Below is a small trained network, with its code and all its weights. Each question gives an input and a class and asks what happens when units are switched off, that is, made to give their printed mean instead of their output.

import numpy as np


def w(rows, s, z=0):
    codes = np.array(rows[::2]) - 128.0
    scale = np.full(codes.shape[1], s)
    scale[-1] = z or s
    return codes * scale


def f(y):
    return y / 2 * (1 + np.tanh(0.7978845608 * (y + 0.044715 * y**3)))


def log_softmax(a):
    a = a - a.max(-1, keepdims=True)
    return a - np.log(np.exp(a).sum(-1, keepdims=True))


def net(x, mask):
    res = np.array(x, float).reshape(1, 8) / 4 @ E
    y = f(res @ A[0][:, :-1].T + A[0][:, -1])
    res = res + np.where(mask, y, B[0][:, -1]) @ B[0][:, :-1]
    return log_softmax(res[-1] @ U[:, :-1].T + U[:, -1])


A, B = {}, {}
E = w([
[154,137,128,165,55,102,211,189,240,126],'x0',
[206,163,111,213,115,182,43,69,179,71],'x1',
[131,126,130,125,122,123,125,131,130,122],'x2',
[127,130,128,123,129,128,128,123,131,126],'x3',
[189,63,97,95,152,195,216,78,127,148],'x4',
[124,150,119,136,130,79,117,58,184,253],'x5',
[197,142,226,137,224,108,133,158,131,148],'x6',
[157,222,15,71,171,133,140,182,121,125],'x7',
],0.0061)
A[0] = w([
[175,45,104,101,166,190,227,83,134,136,101],'n0',
[189,153,116,185,100,157,85,92,152,105,86],'n1',
[172,164,119,87,113,150,131,170,96,45,106],'n2',
[151,141,136,187,80,125,194,207,220,132,98],'n3',
[136,138,78,131,116,67,96,43,150,218,193],'n4',
[149,200,77,77,157,160,141,161,148,141,106],'n5',
[162,134,124,177,56,88,198,174,218,125,144],'n6',
[139,110,164,106,95,158,94,228,87,22,141],'n7',
[213,35,79,93,119,226,223,68,116,144,132],'n8',
[168,213,74,75,165,129,120,163,140,131,120],'n9',
[179,112,105,172,99,117,223,193,217,117,124],'n10',
[215,156,95,201,103,140,91,83,121,118,105],'n11',
[95,16,219,129,81,127,108,85,157,108,84],'n12',
[169,136,92,159,176,192,39,58,131,97,138],'n13',
[165,170,120,162,132,170,78,98,192,100,70],'n14',
[95,173,157,185,88,58,129,170,142,101,156],'n15',
[54,108,48,122,24,169,124,117,153,123,113],'n16',
[90,52,211,163,125,120,118,102,149,118,117],'n17',
[28,104,29,119,11,154,120,67,112,90,104],'n18',
[203,150,238,161,236,104,142,195,127,132,110],'n19',
[166,174,121,198,128,174,105,79,160,84,81],'n20',
[142,209,130,133,139,53,134,62,174,234,179],'n21',
[54,223,157,151,93,103,53,207,126,126,110],'n22',
[146,147,130,129,89,76,139,115,156,100,254],'n23',
[192,147,117,182,79,204,65,108,142,104,88],'n24',
[53,150,155,179,91,45,66,195,92,127,97],'n25',
[163,220,60,80,143,142,125,154,118,138,103],'n26',
[85,81,149,49,104,74,173,188,88,175,71],'n27',
[1,87,114,44,164,92,177,92,58,139,180],'n28',
[137,80,136,148,128,193,133,209,90,47,161],'n29',
[143,196,50,76,189,109,134,165,150,124,95],'n30',
],0.0059,0.006)
B[0] = w([
[127,205,58,115,129,71,91,61,169,197,180],'n0',
[107,130,138,106,111,49,211,163,79,173,149],'n1',
[81,93,129,109,90,171,168,99,124,166,157],'n2',
[102,81,135,98,179,133,62,200,59,145,175],'n3',
[61,116,166,91,128,179,136,113,117,51,227],'n4',
[149,99,96,174,69,151,119,107,131,133,154],'n5',
[104,131,121,108,168,155,85,167,65,139,202],'n6',
[78,137,153,67,100,155,141,84,179,132,199],'n7',
[139,237,65,96,130,104,54,87,174,204,221],'n8',
[148,54,108,196,85,170,136,113,114,155,170],'n9',
[122,129,122,125,170,141,62,151,89,123,189],'n10',
[98,137,153,88,121,60,186,197,92,121,159],'n11',
[155,80,55,208,37,159,113,110,30,233,170],'n12',
[95,135,160,129,171,81,148,213,70,147,186],'n13',
[122,104,115,84,97,71,201,156,117,157,143],'n14',
[131,160,108,116,145,142,93,105,124,132,183],'n15',
[174,69,132,126,185,101,136,134,139,61,196],'n16',
[163,110,89,219,69,156,111,112,111,174,164],'n17',
[236,48,121,156,209,124,140,128,223,3,217],'n18',
[196,27,122,128,157,116,168,55,210,41,184],'n19',
[93,141,137,103,110,46,195,168,110,167,150],'n20',
[72,91,188,54,108,193,171,78,150,95,222],'n21',
[188,175,78,121,127,92,87,44,165,161,186],'n22',
[88,177,161,149,157,190,131,134,126,119,234],'n23',
[103,135,169,100,124,32,196,174,122,157,161],'n24',
[173,200,68,139,104,86,103,104,187,145,177],'n25',
[151,50,96,207,66,153,125,96,69,160,165],'n26',
[153,145,135,115,91,24,227,191,114,157,175],'n27',
[147,162,184,141,158,103,157,183,86,119,255],'n28',
[41,162,142,75,94,167,137,74,155,101,197],'n29',
[147,57,102,213,37,144,151,109,77,177,163],'n30',
],0.0067,0.0059)
U = w([
[116,138,143,117,102,11,226,194,108,157,56],'0',
[162,65,106,221,4,163,122,101,92,175,68],'1',
[218,60,133,135,207,110,148,115,215,73,119],'2',
[151,236,91,113,122,82,60,80,190,176,75],'3',
[112,146,144,132,146,156,127,137,126,127,254],'4',
[110,158,149,137,140,158,140,129,132,126,233],'5',
[25,118,154,70,85,185,162,96,164,117,52],'6',
[104,114,132,119,216,137,39,183,48,143,93],'7',
],0.012,0.0086)

Each question gives the input, the list of numbers given to net, and the class t.
The units are the neurons (one row each of A and B). Each row of codes is followed by its name. A weight is (code - 128) times the scale printed after its matrix; where a second scale follows, it is the last column's (A, B and U).
mask holds one flag per neuron, in row order. A switched-off neuron (its flag False) gives its mean, the last column of its row in B, instead of its output. The means were averaged over made-up inputs and are rounded, as every weight is.
A unit's drop is (log p(t) with every unit on - log p(t) with that unit switched off) / (log p(t) with every unit on - log p(t) with every unit switched off).
The circuit of an input: a set's keep is (log p(t) with only the set's units on - log p(t) with every unit switched off) / (log p(t) with every unit on - log p(t) with every unit switched off). Starting from the 12 units with the biggest drops (on a tie, the unit counted first), units are removed one at a time, each time the one whose removal leaves the highest keep (on an exact tie, the one counted first), for as long as the keep stays at least 0.8.
circuit, biggest first: the units of the circuit, biggest drop first
k most important neurons: the k neurons with the biggest drops, biggest first
drop when u is switched off: that unit's drop, to one decimal
input [7,-4,-5,-5,2,3,6,6], class 7: circuit, biggest first	n3, n10
input [8,-6,-7,-8,-4,3,0,3], class 4: most important neuron	n21
input [4,1,5,-5,3,-8,-2,5], class 6: circuit, biggest first	n29, n7
input [-7,8,6,1,-4,5,-4,-8], class 0: 2 most important neurons	n13, n24
input [6,-2,-5,0,-3,3,3,-1], class 7: circuit, biggest first	n3, n6, n10
input [6,4,4,7,-3,6,7,7], class 1: circuit, biggest first	n30, n9
input [8,3,1,4,3,1,-7,6], class 7: 3 most important neurons	n6, n3, n10
input [1,7,6,-1,3,-8,-6,3], class 6: 3 most important neurons	n29, n7, n2
input [-5,-4,8,6,-7,7,-7,7], class 5: circuit, biggest first	n28, n21
input [2,3,-1,4,6,-7,6,6], class 6: 4 most important neurons	n29, n2, n18, n7
input [-6,0,4,-4,-8,3,-8,7], class 2: circuit, biggest first	n18, n16
input [-6,2,4,5,4,8,6,-5], class 6: circuit, biggest first	n21, n4
input [-3,-6,-1,-8,-8,-4,-1,4], class 3: circuit, biggest first	n22, n25
input [1,-6,-2,0,-1,6,7,5], class 2: circuit, biggest first	n19
input [1,-5,-1,2,3,8,-5,6], class 6: 2 most important neurons	n21, n4
input [0,-6,-8,5,-4,6,-5,8], class 1: 2 most important neurons	n30, n26
input [-6,1,5,-4,1,-2,-5,-7], class 1: 2 most important neurons	n12, n17
input [-5,4,7,7,-3,7,-7,7], class 1: 4 most important neurons	n26, n30, n9, n5
input [-6,-8,8,-7,3,6,-1,-7], class 0: 2 most important neurons	n27, n28
input [-3,0,4,-1,-8,2,3,4], class 3: circuit, biggest first	n22
input [1,-5,-8,-3,6,-2,-8,6], class 2: 2 most important neurons	n18, n16
input [-8,-1,8,-7,-7,5,5,6], class 5: 2 most important neurons	n21, n8
input [-2,7,-3,-1,8,5,-1,-4], class 3: 3 most important neurons	n8, n0, n28
input [8,-4,0,-2,7,1,-3,-1], class 7: 3 most important neurons	n3, n6, n10
input [-5,-1,6,-1,4,-7,-8,-7], class 2: 2 most important neurons	n18, n16
input [-5,-8,6,-5,6,-4,-3,-5], class 0: drop when n27 is switched off	0.4
input [-3,2,1,4,-3,-5,-7,-6], class 2: drop when n25 is switched off	0.0
input [-6,5,6,2,0,-8,-5,-5], class 6: circuit, biggest first	n29
input [-5,-3,-4,2,8,-6,4,1], class 3: drop when n8 is switched off	0.3
